After every row comes roughly how far along a hidden order it lies, from 0 to 9.
 48 -17  17 -24  19 -10  -9 -42  -1   1  -7   8 -16  10  13   3  -7 -22   9  27  -3  -5  18 -11  -6   1  25  19  24   9 -30
7
 47  -9  20 -30  14 -22  -4 -29   2  -3 -14  15 -11  15  14 -11  -4 -25   9  27   4   7  24  -9  -2   4  24  37  26  -1 -31
7
 16  -7   7 -11   8  -6  -1 -17  -7   5  -5  -1   5   6   0   9  -6   9   7  18  -2 -10   4  -8   1  -7  22  18   8   1  -3
5
 14 -12   2 -11  10   4   3 -19  -2   6  -6  -1  10   8  -1   9  -3  -1  -8  17  -1 -15   7   1   7  -5  20  16   6  -9   0
5
-10   3  -1  10   0  17  12  -5   4   5   3  -5  14   1 -14   9   5  10 -13   0   0  -1  -4  12  14  -6  -2  -6 -11  -7   4
3
 18  -5   2  -5  10 -20  -1 -16   0   3 -10   6   1   6   6 -14  -1  -9   0  47   4   1   6  -7   3   5  19  46  13 -13  -9
5
-19   8 -13  44  -3  18  15  13   9   7   9  -4  21  -4 -15  -2   8  21 -19 -13  -1  -5 -13  18  13  -8 -20 -28 -22 -12  15
2
  2 -16   5  -9  15   3   0 -27  -1  13  -7   0   9   9   4   6  -3  -5  -8  23  -2 -16   4  -2   4  -4  23  15   7  -8 -13
5
  7 -19   5  -1  17  23  -2 -30  -3  13   2 -10   8   9  -2  30  -8   4  -6   8  -9 -26   9   2   4 -15  20 -15   8   7 -10
4
 44 -17  14 -33  19 -10  -8 -22   0  -2 -10  13 -16  11  17   3  -7 -24   4  32  -1  -2  32  -9  -3   4  23  29  32   1 -38
7
-49   4 -25  38  -6  23   8  19  13  15  11 -19  24 -11  -7   5   2  33 -15 -32  -3 -20 -53  16   6 -13 -16 -39 -35  -4  35
0
 56  -7  25 -36  12 -10 -10 -25  -9 -12 -10  10 -29  13   7   0  -5 -27  16  34   0  10  29 -11  -3   6  20  33  27  12 -42
9
-21   7 -11  29  -1  27  11  12   5   9  11  -8  18  -7 -12   9   5  24 -14 -15  -4 -14 -29  18   9 -10 -24 -33 -19  -1  25
1
 63  -9  23 -29  13 -14  -6 -29  -6  -9 -10  17 -26  20  10  -4   0 -29  10  35   1  14  33 -10  -1   8  23  29  27   3 -39
9
 53  -4  21 -28  15  -7  -7 -26  -8  -9  -8  13 -23  15   6  -1  -7 -18  15  27   0  10  24 -14  -6   4  27  29  26   9 -31
8
 63 -12  22 -33  17  -6  -7 -35  -6  -7  -8  14 -22  11   9   1  -7 -20   1  29  -2   7  24 -15  -7   3  28  26  23  14 -38
8
 58 -16  18 -34  17  -8  -8 -31  -2  -3  -9  12 -20  12  14   3  -7 -22  10  29  -2  -4  22 -12  -5   1  23  20  29   9 -28
7
 41 -18   8 -23  19  -9  -6 -27  -1   3  -8  11 -17   9  14   1  -7 -13   5  24  -2  -6  23 -10  -5   1  25  30  20   6 -29
6
  4 -15  -2   4  15  20  10 -23   9  15   0  -7  19   6   2  14   5  10 -22  14  -3 -21  13  16  15 -10   3  -3   0 -14  -8
4
 49 -10  31 -34  12  -4 -10 -40 -10 -12  -9  14 -31  14   8   8  -7 -21  18  39  -4   8  24 -15  -7   3  19  23  21  19 -42
9
-26   4 -15  37  -1  25  10  15  10  12  12 -13  20 -10 -10   4   4  32 -15 -31  -3 -13 -23  17   8 -12 -23 -29 -26  -5  27
0
-33  11 -10  35  -4  27   9  11   4  11  15 -13  19 -11 -18  13   3  30 -10 -26  -5  -9 -28  13   4 -11 -21 -36 -32   2  21
1
-21   6  -2  22   6  24  13  -9   3   3   6  -9  23  -2 -16  11   4  20 -13  -4  -2  -2  -7  13  11 -13  -6 -17 -14  -3  12
3
-44  15 -16  34  -8  29  13  18  10   5   8  -4  22  -9 -14  -8   8  25 -11 -20   2   3 -26  17  11  -6 -23 -30 -24 -13  24
1
-13  10 -17  26  -4  25  12   5   5   4   8  -7  14  -7 -17   7   7  23 -11  -8  -2   3 -12  16  15  -9 -13 -23 -17   0   7
2
 51  -4  21 -29   7  -5  -8 -19  -9 -13  -8  10 -20   9   3   3  -8 -17  17  25   1  11  15 -19 -10   3  34  31  21  17 -27
7
 57 -11  24 -31  16 -17  -8 -34  -6 -10 -12  20 -31  15  10  -8  -2 -30   9  39   2  15  36  -9  -4  10  22  30  27   0 -42
9
